Below are the code and all the weights of a small trained network. Each question names an input and a target symbol and asks about switching units off, where a switched-off unit gives its printed mean instead of its output.

import numpy as np


def w(rows, s, z=0):
    codes = np.array(rows[::2]) - 128.0
    scale = np.full(codes.shape[1], s)
    scale[-1] = z or s
    return codes * scale


def f(y):
    return y / 2 * (1 + np.tanh(0.7978845608 * (y + 0.044715 * y**3)))


def softmax(a):
    e = np.exp(a - a.max(-1, keepdims=True))
    return e / e.sum(-1, keepdims=True)


def log_softmax(a):
    a = a - a.max(-1, keepdims=True)
    return a - np.log(np.exp(a).sum(-1, keepdims=True))


def net(x, mask):
    ids = ['αγεζηλξπσ'.index(c) for c in x.split()]
    T = len(ids)
    res = E[ids] + P[:T]
    r = res
    for j in range(3):
        rows = slice(3 * j, 3 * j + 3)
        q, k, v = (r @ M[0][rows].T for M in (Q, K, V))
        z = softmax(np.where(np.tri(T) > 0, q @ k.T / 3**0.5, -1e9)) @ v
        o = O[0][rows]
        res = res + np.where(mask[j], z, o[:, -1]) @ o[:, :-1]
    y = f(res @ A[0][:, :-1].T + A[0][:, -1])
    res = res + np.where(mask[3:11], y, B[0][:, -1]) @ B[0][:, :-1]
    return log_softmax(res[-1] @ U[:, :-1].T + U[:, -1])


Q, K, V, O, A, B = {}, {}, {}, {}, {}, {}
E = w([
[71,32,63,69],'α',
[138,221,162,146],'γ',
[141,85,197,155],'ε',
[127,194,77,114],'ζ',
[212,197,85,97],'η',
[186,193,127,117],'λ',
[76,63,248,164],'ξ',
[114,104,181,148],'π',
[171,212,144,115],'σ',
],0.016)
P = w([
[113,165,161,47],'0',
[83,236,76,195],'1',
[175,123,94,114],'2',
[98,154,189,24],'3',
[99,179,74,190],'4',
[179,115,116,123],'5',
[89,140,186,2],'6',
[83,139,126,210],'7',
[187,113,141,139],'8',
],0.01)
Q[0] = w([
[155,138,192,59],'H1',
[56,129,185,142],'H1',
[213,81,109,196],'H1',
[216,75,83,131],'H2',
[77,9,60,153],'H2',
[19,82,101,71],'H2',
[22,164,143,227],'H3',
[114,83,152,9],'H3',
[180,85,52,186],'H3',
],0.014)
K[0] = w([
[111,100,139,33],'H1',
[179,146,133,43],'H1',
[100,131,42,211],'H1',
[81,73,68,238],'H2',
[22,82,56,112],'H2',
[10,97,144,72],'H2',
[63,52,129,191],'H3',
[130,145,197,34],'H3',
[161,112,31,107],'H3',
],0.014)
V[0] = w([
[222,155,176,101],'H1',
[139,129,158,149],'H1',
[110,152,176,198],'H1',
[106,154,97,48],'H2',
[155,56,101,93],'H2',
[100,151,88,167],'H2',
[140,132,98,111],'H3',
[48,154,132,130],'H3',
[210,4,134,145],'H3',
],0.015)
O[0] = w([
[205,157,144,136,150],'H1',
[170,94,154,147,114],'H1',
[154,31,151,180,103],'H1',
[184,139,195,186,240],'H2',
[171,181,91,102,120],'H2',
[73,87,126,182,102],'H2',
[129,160,152,105,130],'H3',
[32,93,110,164,156],'H3',
[216,255,85,75,2],'H3',
],0.012,0.0078)
A[0] = w([
[177,171,90,112,85],'N1',
[155,58,33,35,12],'N2',
[168,113,21,75,253],'N3',
[109,171,61,255,252],'N4',
[106,165,187,110,15],'N5',
[172,126,108,175,113],'N6',
[103,90,87,194,110],'N7',
[119,181,122,142,218],'N8',
],0.013,0.0046)
B[0] = w([
[175,116,43,84,157],'N1',
[45,250,75,102,139],'N2',
[115,37,140,114,159],'N3',
[202,105,104,203,226],'N4',
[133,191,39,163,162],'N5',
[36,163,137,139,153],'N6',
[121,190,129,113,249],'N7',
[96,79,139,102,159],'N8',
],0.019,0.011)
U = w([
[94,160,56,207,141],'α',
[117,56,90,176,194],'γ',
[208,52,112,106,217],'ε',
[160,233,101,96,73],'ζ',
[3,183,26,134,3],'η',
[94,40,166,88,157],'λ',
[94,90,151,99,180],'ξ',
[125,238,208,83,172],'π',
[2,32,170,125,16],'σ',
],0.0063,0.0046)

Each question gives the input, a string of symbols that net reads in full, and the target symbol t.
The units are the heads (3 rows each of Q, K, V and O) and the neurons (one row each of A and B). Each row of codes is followed by its name. A weight is (code - 128) times the scale printed after its matrix; where a second scale follows, it is the last column's (O, A, B and U).
mask holds one flag per unit, heads first, then neurons. A switched-off unit (its flag False) gives its mean, the last column of its rows in O or B, instead of its output. The means were averaged over made-up inputs and are rounded, as every weight is.
A unit's drop is (log p(t) with every unit on - log p(t) with that unit switched off) / (log p(t) with every unit on - log p(t) with every unit switched off).
The circuit of an input: a set's keep is (log p(t) with only the set's units on - log p(t) with every unit switched off) / (log p(t) with every unit on - log p(t) with every unit switched off). Starting from all 11 units, units are removed one at a time, each time the one whose removal leaves the highest keep (on an exact tie, the one counted first), for as long as the keep stays at least 0.8.
units of the circuit, in order: the units of the circuit, biggest drop first
unit that matters most: the unit with the biggest drop
k most important neurons: the k neurons with the biggest drops, biggest first
which heads matter: for each layer, one digit per head in row order, 1 if its drop is at least 0.15 and else 0, layers parted by /
input λ α σ γ ε α γ, target σ: which heads matter : 001
input λ ξ π ζ α, target α: units of the circuit, in order : (N7 N4 H2)
input ξ ζ η ε π α ε, target ε: which heads matter : 111
input ξ ξ π ξ α, target α: unit that matters most : H1
input ε α α λ ε ξ, target ζ: which heads matter : 001
input ε α σ ε ε ε ζ, target ε: units of the circuit, in order : (H3 N1 N3 H2)
input η ζ α ε, target ζ: which heads matter : 101
input α α ξ, target ζ: 3 most important neurons : (N5 N1 N6)
input ε λ α γ α η α α, target ε: units of the circuit, in order : (H3 N1 H2 N3)
input ζ ε π λ ε α ξ, target π: which heads matter : 110
input σ λ ε α λ γ σ, target η: units of the circuit, in order : (N5 H1)
input γ π α, target η: which heads matter : 000
input η σ ε λ γ λ π, target π: 4 most important neurons : (N4 N1 N3 N8)
input γ α α π, target σ: which heads matter : 011
input η ε π λ σ γ ξ, target π: which heads matter : 100
input λ α α ε, target π: units of the circuit, in order : (H3)
input α η σ σ, target η: which heads matter : 100
input ε λ ζ λ ζ ζ ε, target π: units of the circuit, in order : (N4 H3)
input ε ζ η, target ε: 2 most important neurons : (N1 N3)
input ζ α ζ ξ ε ε α π η, target ε: 3 most important neurons : (N3 N1 N7)
input η ξ α γ α ε, target σ: 2 most important neurons : (N4 N7)
input γ α ξ α, target σ: which heads matter : 001
input π ζ ε λ α π α ξ, target α: 2 most important neurons : (N6 N4)
input γ α α ε π ε γ ξ, target α: unit that matters most : H3
input ε ξ α α α λ γ, target η: 2 most important neurons : (N5 N4)
input γ α α α, target σ: 3 most important neurons : (N4 N2 N1)
input ε ε ξ ζ, target ε: most important neuron : (N1)
